Below are the code and all the weights of a small trained network. Each question names an input and a target symbol and asks about switching units off, where a switched-off unit gives its printed mean instead of its output.

import numpy as np


def w(rows, s, z=0):
    codes = np.array(rows[::2]) - 128.0
    scale = np.full(codes.shape[1], s)
    scale[-1] = z or s
    return codes * scale


def norm(h):
    return h / np.sqrt((h * h).mean(-1, keepdims=True) + 1e-5)


def f(y):
    return np.maximum(y, 0)


def softmax(a):
    e = np.exp(a - a.max(-1, keepdims=True))
    return e / e.sum(-1, keepdims=True)


def log_softmax(a):
    a = a - a.max(-1, keepdims=True)
    return a - np.log(np.exp(a).sum(-1, keepdims=True))


def net(x, mask):
    ids = ['βδημξσψ'.index(c) for c in x.split()]
    T = len(ids)
    res = E[ids] + P[:T]
    u = 0
    for l in range(2):
        r = norm(res)
        for j in range(2):
            rows = slice(3 * j, 3 * j + 3)
            q, k, v = (r @ M[l][rows].T for M in (Q, K, V))
            z = softmax(np.where(np.tri(T) > 0, q @ k.T / 3**0.5, -1e9)) @ v
            o = O[l][rows]
            res = res + np.where(mask[u + j], z, o[:, -1]) @ o[:, :-1]
        u += 2
        y = f(norm(res) @ A[l][:, :-1].T + A[l][:, -1])
        res = res + np.where(mask[u : u + 4], y, B[l][:, -1]) @ B[l][:, :-1]
        u += 4
    return log_softmax(norm(res)[-1] @ U[:, :-1].T + U[:, -1])


Q, K, V, O, A, B = {}, {}, {}, {}, {}, {}
E = w([
[218,73,128,93,139,116,142],'β',
[87,111,146,198,166,71,103],'δ',
[126,93,91,74,137,101,47],'η',
[100,114,128,119,102,91,253],'μ',
[208,51,114,163,156,181,107],'ξ',
[116,97,188,110,215,60,130],'σ',
[137,70,202,34,77,103,107],'ψ',
],0.024)
P = w([
[127,254,91,193,30,204,163],'0',
[200,124,82,144,209,82,82],'1',
[161,101,105,152,164,91,63],'2',
[138,74,115,137,150,90,84],'3',
[128,69,111,137,142,95,76],'4',
[110,55,128,133,141,92,100],'5',
[101,42,125,121,134,95,106],'6',
[88,42,135,113,126,77,109],'7',
[69,43,153,90,146,80,131],'8',
[61,29,138,100,141,76,144],'9',
[51,30,132,93,131,68,119],'10',
[32,33,152,62,149,58,135],'11',
[17,4,152,66,163,69,163],'12',
[14,36,167,7,168,27,162],'13',
],0.008)
Q[0] = w([
[140,70,116,120,93,2,130],'0.h0',
[162,151,114,134,42,171,221],'0.h0',
[96,181,84,96,170,178,50],'0.h0',
[127,142,136,112,86,164,129],'0.h1',
[99,103,114,113,120,143,144],'0.h1',
[87,82,133,110,114,141,110],'0.h1',
],0.021)
K[0] = w([
[2,101,83,99,122,134,187],'0.h0',
[187,183,87,141,111,128,202],'0.h0',
[153,121,132,132,157,130,83],'0.h0',
[129,95,115,108,149,101,121],'0.h1',
[133,202,122,110,123,151,149],'0.h1',
[108,145,130,131,126,160,144],'0.h1',
],0.026)
V[0] = w([
[140,97,101,155,92,141,66],'0.h0',
[127,167,41,61,129,151,164],'0.h0',
[128,202,101,149,69,178,185],'0.h0',
[195,197,140,124,179,177,92],'0.h1',
[174,236,202,178,42,120,117],'0.h1',
[101,179,149,116,103,131,4],'0.h1',
],0.019)
O[0] = w([
[126,111,124,197,103,9,61,99],'0.h0',
[141,69,188,160,41,179,123,67],'0.h0',
[32,86,155,202,163,206,127,3],'0.h0',
[165,112,60,195,31,169,161,48],'0.h1',
[130,202,109,69,1,135,2,121],'0.h1',
[85,162,8,47,100,239,90,30],'0.h1',
],0.0095,0.018)
A[0] = w([
[132,151,81,164,134,93,155,64],'0.n0',
[88,216,103,164,65,191,252,2],'0.n1',
[103,182,132,145,139,113,116,181],'0.n2',
[80,121,88,137,141,81,106,196],'0.n3',
],0.037,0.0025)
B[0] = w([
[135,141,137,121,167,149,53,225],'0.n0',
[216,157,211,199,146,164,252,151],'0.n1',
[100,82,120,123,143,120,163,194],'0.n2',
[157,68,134,152,122,134,196,255],'0.n3',
],0.026,0.0094)
Q[1] = w([
[174,36,141,35,171,137,87],'1.h0',
[47,107,135,127,92,151,86],'1.h0',
[88,154,106,138,124,95,69],'1.h0',
[191,124,44,121,121,110,162],'1.h1',
[162,21,162,71,168,132,105],'1.h1',
[149,131,106,122,89,251,119],'1.h1',
],0.033)
K[1] = w([
[4,220,209,152,114,122,202],'1.h0',
[213,120,170,48,158,103,168],'1.h0',
[164,132,152,54,227,77,116],'1.h0',
[197,183,178,169,127,156,179],'1.h1',
[8,106,132,123,128,219,189],'1.h1',
[235,20,150,60,177,179,154],'1.h1',
],0.024)
V[1] = w([
[178,142,143,99,4,128,171],'1.h0',
[99,145,72,102,165,209,87],'1.h0',
[135,104,54,234,120,170,122],'1.h0',
[117,117,180,190,49,111,75],'1.h1',
[88,134,141,55,71,197,157],'1.h1',
[134,11,153,137,117,253,133],'1.h1',
],0.031)
O[1] = w([
[184,139,130,52,129,22,111,160],'1.h0',
[123,106,165,188,146,146,60,4],'1.h0',
[119,96,120,105,254,142,111,71],'1.h0',
[91,175,141,102,120,110,18,82],'1.h1',
[140,36,111,100,138,89,139,125],'1.h1',
[29,69,37,116,68,111,127,211],'1.h1',
],0.022,0.023)
A[1] = w([
[158,248,207,249,129,138,252,44],'1.n0',
[54,142,54,171,164,236,178,98],'1.n1',
[200,92,94,116,72,70,171,4],'1.n2',
[69,71,87,74,99,113,73,88],'1.n3',
],0.029,0.0019)
B[1] = w([
[254,141,130,174,203,142,142,213],'1.n0',
[171,116,110,62,57,144,67,152],'1.n1',
[126,105,160,117,161,191,64,255],'1.n2',
[125,152,178,194,144,148,183,202],'1.n3',
],0.031,0.034)
U = w([
[107,176,116,65,139,99,148,201],'β',
[124,94,66,113,66,164,145,198],'δ',
[69,60,98,173,215,115,130,50],'η',
[59,137,189,147,140,171,152,143],'μ',
[55,151,164,102,205,254,79,28],'ξ',
[169,148,137,158,168,181,175,223],'σ',
[143,49,203,141,92,110,65,2],'ψ',
],0.0091,0.0028)

Each question gives the input, a string of symbols that net reads in full, and the target symbol t.
The units are the heads (3 rows each of Q, K, V and O) and the neurons (one row each of A and B). Each row of codes is followed by its name. A weight is (code - 128) times the scale printed after its matrix; where a second scale follows, it is the last column's (O, A, B and U).
mask holds one flag per unit, layer by layer, with each layer's heads first. A switched-off unit (its flag False) gives its mean, the last column of its rows in O or B, instead of its output. The means were averaged over made-up inputs and are rounded, as every weight is.
A unit's drop is (log p(t) with every unit on - log p(t) with that unit switched off) / (log p(t) with every unit on - log p(t) with every unit switched off).
The circuit of an input: a set's keep is (log p(t) with only the set's units on - log p(t) with every unit switched off) / (log p(t) with every unit on - log p(t) with every unit switched off). Starting from all 12 units, units are removed one at a time, each time the one whose removal leaves the highest keep (on an exact tie, the one counted first), for as long as the keep stays at least 0.8.
circuit, biggest first: the units of the circuit, biggest drop first
most important unit: the unit with the biggest drop
k most important neurons: the k neurons with the biggest drops, biggest first
top k neurons in layer l: the k neurons of layer l with the biggest drops, biggest first
heads that matter: for each layer, one digit per head in row order, 1 if its drop is at least 0.15 and else 0, layers parted by /
input ξ δ δ σ ξ β ψ δ, target ξ: top 2 neurons in layer 0 -> (0.n3, 0.n0)
input η ξ μ μ, target η: most important unit -> 0.h1
input σ β η μ σ ξ, target ξ: 2 most important neurons -> (1.n2, 1.n0)
input ξ η δ σ σ σ, target ξ: circuit, biggest first -> (0.h0, 1.h0, 1.h1)
input ψ μ σ μ ψ ξ σ β, target ψ: heads that matter -> 01 / 01
input ξ η σ ψ η δ β μ η μ ψ ψ δ δ, target ξ: circuit, biggest first -> (1.n2, 1.n0)
input δ μ ξ μ σ σ σ μ ψ δ σ μ σ δ, target δ: heads that matter -> 11 / 10
input η σ σ, target η: heads that matter -> 11 / 11
input ψ ξ β, target ψ: heads that matter -> 01 / 10
input δ ψ ψ β ψ η σ β ψ σ δ η β η, target δ: circuit, biggest first -> (0.h0, 0.n3, 1.h1, 0.h1)
input μ σ ξ ξ, target ξ: top 2 neurons in layer 1 -> (1.n0, 1.n2)
input δ ψ ψ, target δ: 3 most important neurons -> (1.n1, 0.n3, 1.n2)
input δ η β ψ δ σ σ, target δ: top 2 neurons in layer 1 -> (1.n1, 1.n2)
input β σ σ ξ σ η σ δ ψ η ξ, target β: circuit, biggest first -> (0.h0, 1.h0, 1.h1, 0.h1)
input δ β ψ β ψ β ψ δ β δ, target δ: circuit, biggest first -> (0.n3, 0.h1, 1.n0)
input ξ δ σ σ ψ β ψ η, target ξ: circuit, biggest first -> (1.h0, 1.h1, 0.h0)
input δ ξ σ δ η σ, target δ: circuit, biggest first -> (0.h0, 0.n3, 0.h1, 1.h1)
input μ β σ σ σ σ δ, target η: circuit, biggest first -> (0.h0, 1.h1)
input μ η δ μ δ σ σ δ δ, target μ: most important unit -> 0.h0
input δ ξ σ β η σ σ μ μ, target δ: circuit, biggest first -> (0.h0, 1.n1, 1.h1)
input η η η σ ψ σ ψ δ ξ ψ β ψ δ η, target η: 2 most important neurons -> (0.n0, 1.n3)
